Here is a tiny trained network, its code and every weight. The questions are about switching its units off for an input and a class, where a switched-off unit gives its printed mean instead of its output.

import numpy as np


def w(rows, s, z=0):
    codes = np.array(rows[::2]) - 128.0
    scale = np.full(codes.shape[1], s)
    scale[-1] = z or s
    return codes * scale


def norm(h):
    return h / np.sqrt((h * h).mean(-1, keepdims=True) + 1e-5)


def f(y):
    return y / 2 * (1 + np.tanh(0.7978845608 * (y + 0.044715 * y**3)))


def log_softmax(a):
    a = a - a.max(-1, keepdims=True)
    return a - np.log(np.exp(a).sum(-1, keepdims=True))


def net(x, mask):
    res = np.array(x, float).reshape(1, 7) / 4 @ E
    u = 0
    for l in range(4):
        y = f(norm(res) @ A[l][:, :-1].T + A[l][:, -1])
        res = res + np.where(mask[u : u + 5], y, B[l][:, -1]) @ B[l][:, :-1]
        u += 5
    return log_softmax(norm(res)[-1] @ U[:, :-1].T + U[:, -1])


A, B = {}, {}
E = w([
[117,57,85,54,77,81],'x0',
[159,146,98,179,44,239],'x1',
[91,254,64,134,37,152],'x2',
[52,129,119,237,114,81],'x3',
[186,143,176,227,103,222],'x4',
[67,115,75,136,115,117],'x5',
[177,207,204,64,136,39],'x6',
],0.0058)
A[0] = w([
[150,161,180,126,117,139,3],'L0N1',
[170,75,67,98,140,127,42],'L0N2',
[161,146,122,65,133,90,8],'L0N3',
[254,158,220,165,105,145,66],'L0N4',
[152,133,151,142,188,38,105],'L0N5',
],0.0092,0.0035)
B[0] = w([
[151,117,64,44,96,139,122],'L0N1',
[50,59,140,83,122,173,140],'L0N2',
[47,91,127,229,96,140,151],'L0N3',
[212,216,77,87,254,228,253],'L0N4',
[91,104,183,104,169,45,216],'L0N5',
],0.008,0.004)
A[1] = w([
[111,115,72,171,176,160,46],'L1N1',
[109,119,116,201,130,168,121],'L1N2',
[57,246,56,105,71,102,3],'L1N3',
[130,221,106,136,128,125,77],'L1N4',
[148,25,118,58,104,154,109],'L1N5',
],0.011,0.0037)
B[1] = w([
[117,66,164,134,86,134,170],'L1N1',
[226,34,228,208,96,92,201],'L1N2',
[144,155,147,65,1,45,255],'L1N3',
[155,92,103,95,47,139,203],'L1N4',
[34,140,71,79,168,218,204],'L1N5',
],0.0079,0.0045)
A[2] = w([
[91,176,65,132,79,104,154],'L2N1',
[136,166,137,77,142,125,163],'L2N2',
[151,123,75,113,84,174,168],'L2N3',
[144,83,138,254,117,149,5],'L2N4',
[242,83,164,179,127,167,76],'L2N5',
],0.011,0.0032)
B[2] = w([
[127,99,252,92,93,136,194],'L2N1',
[155,102,114,172,129,132,185],'L2N2',
[149,100,140,88,152,104,209],'L2N3',
[67,106,130,198,97,126,201],'L2N4',
[123,139,66,178,103,164,253],'L2N5',
],0.017,0.0055)
A[3] = w([
[39,107,2,139,163,188,1],'L3N1',
[147,104,152,128,204,25,137],'L3N2',
[100,28,109,127,117,156,93],'L3N3',
[45,51,168,120,143,65,161],'L3N4',
[21,145,119,144,109,69,192],'L3N5',
],0.0086,0.002)
B[3] = w([
[112,132,220,80,100,85,206],'L3N1',
[82,171,75,249,96,16,207],'L3N2',
[22,90,191,189,144,170,181],'L3N3',
[194,175,83,117,202,105,253],'L3N4',
[163,183,131,158,83,197,196],'L3N5',
],0.012,0.0051)
U = w([
[52,94,138,234,61,170,8],'0',
[233,171,69,131,162,210,251],'1',
[33,67,153,47,194,166,172],'2',
[96,191,97,186,181,12,45],'3',
[169,143,200,57,7,85,151],'4',
],0.018,0.0016)

Each question gives the input, the list of numbers given to net, and the class t.
The units are the neurons (one row each of A and B). Each row of codes is followed by its name. A weight is (code - 128) times the scale printed after its matrix; where a second scale follows, it is the last column's (A, B and U).
mask holds one flag per neuron, layer by layer. A switched-off neuron (its flag False) gives its mean, the last column of its row in B, instead of its output. The means were averaged over made-up inputs and are rounded, as every weight is.
A unit's drop is (log p(t) with every unit on - log p(t) with that unit switched off) / (log p(t) with every unit on - log p(t) with every unit switched off).
The circuit of an input: a set's keep is (log p(t) with only the set's units on - log p(t) with every unit switched off) / (log p(t) with every unit on - log p(t) with every unit switched off). Starting from the 12 units with the biggest drops (on a tie, the unit counted first), units are removed one at a time, each time the one whose removal leaves the highest keep (on an exact tie, the one counted first), for as long as the keep stays at least 0.8.
units of the circuit, in order: the units of the circuit, biggest drop first
most important unit: the unit with the biggest drop
top k neurons: the k neurons with the biggest drops, biggest first
k most important neurons of layer l: the k neurons of layer l with the biggest drops, biggest first
drop when u is switched off: that unit's drop, to one decimal
input [-6,6,-5,-4,-7,6,5], class 3: most important unit	L2N5
input [-7,-4,4,-7,-6,-3,6], class 3: top 2 neurons	L0N5; L3N2
input [-3,3,7,8,6,-6,2], class 1: top 4 neurons	L0N4; L0N3; L3N3; L3N2
input [2,-6,-8,6,7,4,0], class 3: top 2 neurons	L0N5; L3N4
input [7,-1,5,-4,0,0,-4], class 2: top 2 neurons	L1N5; L0N2
input [-5,8,4,3,6,4,5], class 1: 2 most important neurons of layer 0	L0N4; L0N3
input [8,-5,2,5,5,-1,0], class 3: top 2 neurons	L2N5; L1N3
input [8,-2,3,1,-7,-4,7], class 3: top 4 neurons	L0N5; L3N2; L3N4; L1N4
input [5,-7,5,-2,-8,3,-2], class 4: top 3 neurons	L2N1; L1N3; L3N5
input [-1,5,-1,-1,6,2,0], class 1: top 2 neurons	L0N4; L0N3
input [-1,-2,-4,-3,2,2,-8], class 2: 2 most important neurons of layer 3	L3N2; L3N1
input [6,-3,3,-4,-5,-6,-2], class 2: drop when L0N2 is switched off	0.0
input [-7,-3,7,-8,2,-6,6], class 1: drop when L0N4 is switched off	0.3
input [0,-8,-7,-2,5,-6,-3], class 3: units of the circuit, in order	L3N2
input [-1,6,4,1,5,3,5], class 1: drop when L3N1 is switched off	0.1
input [6,7,-8,4,-3,-4,2], class 2: drop when L1N5 is switched off	0.2
